Each row has a name. Each piece below is followed by the name of the row it came from, unless a question asks for something else. Each question is about the rows just above it.

(206): [144 124 117 132 144 143 142 153 117  91  85 116 151 164 177 141 126 143
  98 137 103 132 183 205  79  77  94 153 153 161 113 130 145 162 135]
(189): [142 153 117  91  85 116 151 164 177 141 126 143  98 137 103 132 183 205
  79  77  94 153 153 161 113 130 145 162 135  98 102 157 136 117 123]
(164): [153 117  91  85 116 151 164 177 141 126 143  98 137 103 132 183 205  79
  77  94 153 153 161 113 130 145 162 135  98 102 157 136 117 123 111]
(217): [183 205 143  85 164 130 132 132 143  92 153 117 153 144 142 153 137 141
 151  94 124 161 139 162 116 113 103  79  98 177 145 144  77 126 117]
(21): [ 86 145 183 142 126 143 153 162 205 161 136 135 130  77 141  98  79  91
 137 123 117 117 153 153 116 157 102 177 164 113 151 103  98 132  94]
(60): [124 117 132 144 143 142 153 117  91  85 116 151 164 177 141 126 143  98
 137 103 132 183 205  79  77  94 153 153 161 113 130 145 162 135  98]
(170): [113 102 120 139 144 124 117 132 141 143 142 153 117 153  85 116 151 164
 177 141 126 143  98 137 103 132 183 205  79  77  94 153 153 161 113]
(125): [143 142 153 117  91  85 116 151 164 177 141 126 143  98 137 103 132 183
 205  79  77  94 153 153 161 113 152 145 162 135  98 102 157 136 117]
(95): [102 120 139 144 124 117 132 144 143 142 153 117  91  85 116 151 164 177
 141 126 143  98 137 103 132 183 205  79  77  94 153 153 161 113 130]
(194): [139 144 124 117 132 144 143 142 153 117  91  85 116 151 164 177 141 126
 143  98 137 103 132 183 205  79  77  94 153 153 161 113 130 145 162]
(75): [117 132 144 143 142 153 117  91  85 116 151 164 177 141 126 143  98 137
 103 132 183 205  79  77  94 153 153 161 113 130 145 162 135  98 102]
(145): [144 143 142 153 117  91  85 116 151 164 177 141 126 143  98 137 103 132
 183 205  79  77  94 153 153 161 113 130 145 162 135  98 102 102 136]
[144 143 142 153 117  91  85 116 151 164 177 141 126 143  98 137 103 132
 183 205  79  77  94 153 153 161 113 130 145 162 135  98 102 102 136] -> (145)
[142 153 117  91  85 116 151 164 177 141 126 143  98 137 103 132 183 205
  79  77  94 153 153 161 113 130 145 162 135  98 102 157 136 117 123] -> (189)
Which row holds these entries in another order? [137  85 183  98 161 177 117 130 132 123 151 162 143 116 142 113 153 103
 145  91 153  77 135 126 153  94 141 102 205 157 136  98 117 164  79] -> (189)
Where do [183 205 143  85 164 130 132 132 143  92 153 117 153 144 142 153 137 141
 151  94 124 161 139 162 116 113 103  79  98 177 145 144  77 126 117] appear? -> (217)
Which row holds [153 117  91  85 116 151 164 177 141 126 143  98 137 103 132 183 205  79
  77  94 153 153 161 113 130 145 162 135  98 102 157 136 117 123 111]? -> (164)
Which row holds these entries in another order? [162 145 130 113 161 153 153  94  77  79 205 183 132 103 137  98 143 126
 141 177 164 151 116  85  91 117 153 142 143 144 132 117 124 144 139] -> (194)
The row with [143 142 153 117  91  85 116 151 164 177 141 126 143  98 137 103 132 183
 205  79  77  94 153 153 161 113 152 145 162 135  98 102 157 136 117] is -> (125)

(125): [162 100 206 139 112 154  85  66 135 135  67  88 108 148 184 137 145  88
  96 146 151 157 111 126 157 204]
(145): [162 100 206 139  96 154  85  66  97 135  67  88 108 148 184 137 111 131
 151 113 101  94 135 139  99  62]
(194): [120 161 107 175  87  31 118 200  62 101 187 141  71  96 183 144 104 203
 116  94  85 129  99 204 162  74]
[162 100 206 139 112 154  85  66 135 135  67  88 108 148 184 137 145  88
  96 146 151 157 111 126 157 204] -> (125)
[ 99 129  85  94 116 203 104 144 183  96  71 141] is which row, read backwards? -> (194)

(75): [113 139 111 116 113 149 142 109 152 104  96 139 144 126]
(125): [102 159  83 100  66 178 119 119 175  90 102 166 168 121]
(95): [113 123 128 119 157 124 181  80 136  95  58 111 124 120]
(164): [133 137 111 113 100 137 113 132 157 133 134 141 140 150]
(60): [146 103 158 140 165  79 120 142  75 152 151  98  95 116]
(145): [119 137 111 113 100 137 113 132 132 115 125 141 140 115]
(189): [154 111 153 146 140  91  85 173  80 173 197 115 104 126]
(217): [142 134 125 134  94 132  71 177 118 159 198 146 133 133]
(194): [146 103 158 140 165  79 120 142 107 118  95 104 110 116]
The value that (95) holds more than once: -> [124]
[133 137 111 113 100 137 113 132 157 133 134 141 140 150] is in which row? -> (164)
The value that (189) holds more than once: -> [173]

(21): [129 114 134 159 155 108 195 137  90  97 128 116 153 108 147  65  83  59
  82  99  36 141 142  75 111 140 152 101 113 149 136  77  78 106 146 108
 130 166  87 119  99  79  70 133 162 161]
(164): [125 115 137 155 148 117 181 136 111 105 129 117 153 108 144  73  92  62
  92 103  50 138 148  89 111 134 144  80 102 147 133  80  68 106 149 110
 129 145 112 123 103  78  66 134 151 157]
(189): [157 139 145 121 115 131 152 136 129 125 109 159 150 108 143 132 121 103
 143 133 141  99 117  90 127 131 153 136 110 148 128 119 110 150 156 108
 104 117 120  95 150 139 108 129 114 134]
(145): [149 142 141 115 118 146 145 147 134 113 111 148 139 108 127 138 109 107
 146 133 152 103 123  82 111 120 134 148 111 144 126 117 130 142 146 122
 111 113 133  94 118 121 112 123 131 126]
Which row holds [149 142 141 115 118 146 145 147 134 113 111 148 139 108 127 138 109 107
 146 133 152 103 123  82 111 120 134 148 111 144 126 117 130 142 146 122
 111 113 133  94 118 121 112 123 131 126]? -> (145)
[125 115 137 155 148 117 181 136 111 105 129 117 153 108 144  73  92  62
  92 103  50 138 148  89 111 134 144  80 102 147 133  80  68 106 149 110
 129 145 112 123 103  78  66 134 151 157] -> (164)
Which row holds this, read backwards? [123 103 152 133 146 107 109 138 127] -> (145)
[129 114 134 159 155 108 195 137  90  97 128 116 153 108 147  65  83  59
  82  99  36 141 142  75 111 140 152 101 113 149 136  77  78 106 146 108
 130 166  87 119  99  79  70 133 162 161] -> (21)
Which row holds this, read backwards? [145 129 110 149 106  68  80 133] -> (164)

(189): [185 149 101 105 101 174 110 196 109 111 140 115 161 115 110 130  97 141
 179  97 169 128 148]
(194): [147 112 149 157  88  99 103 132 139 119 105 174 135 106 161 156  90 139
 115  93 105 100 143]
(95): [191 156 189 128 101  97 144 132 140 109 110 115 130 115 111 161  97 115
 121  87 108 102 202]
(21): [ 92  90 106  94 109 107 122 125 119 187 100 144 103 146 122 136 121 110
 105 144 102 128  96]
(164): [120 120 154 160 122 164 124 129 128  85 156 156 131 100 166 137  91 186
  99 139 127 162 138]
(60): [ 99  90  98 103 111 135  99 122 125 167  98 122 102 194 118 120 177 114
 124 102 102 106  95]
(217): [ 99  90  98 103 111 135  99 122 125 167  98 122 102 194 118 120 177 114
 124 102 104 106  95]
Which row holds [185 149 101 105 101 174 110 196 109 111 140 115 161 115 110 130  97 141
 179  97 169 128 148]? -> (189)
Which row holds this, read backwards? [ 97 161 111 115 130 115 110 109 140] -> (95)
[ 99  90  98 103 111 135  99 122 125 167  98 122 102 194 118 120 177 114
 124 102 104 106  95] -> (217)

(206): [ 93  65 119 100 115 198 136  63]
(75): [145 122 126 121 110 106 121 121]
(21): [117 135 126  93 129 157 118 160]
(194): [106 126 145 121 121 122 110 122]
[121 145 122 126 121 110 106 121] is which row reordered? -> (75)
Put [106 122 110 145 121 121 126 122] back in order: which row is it? -> (194)

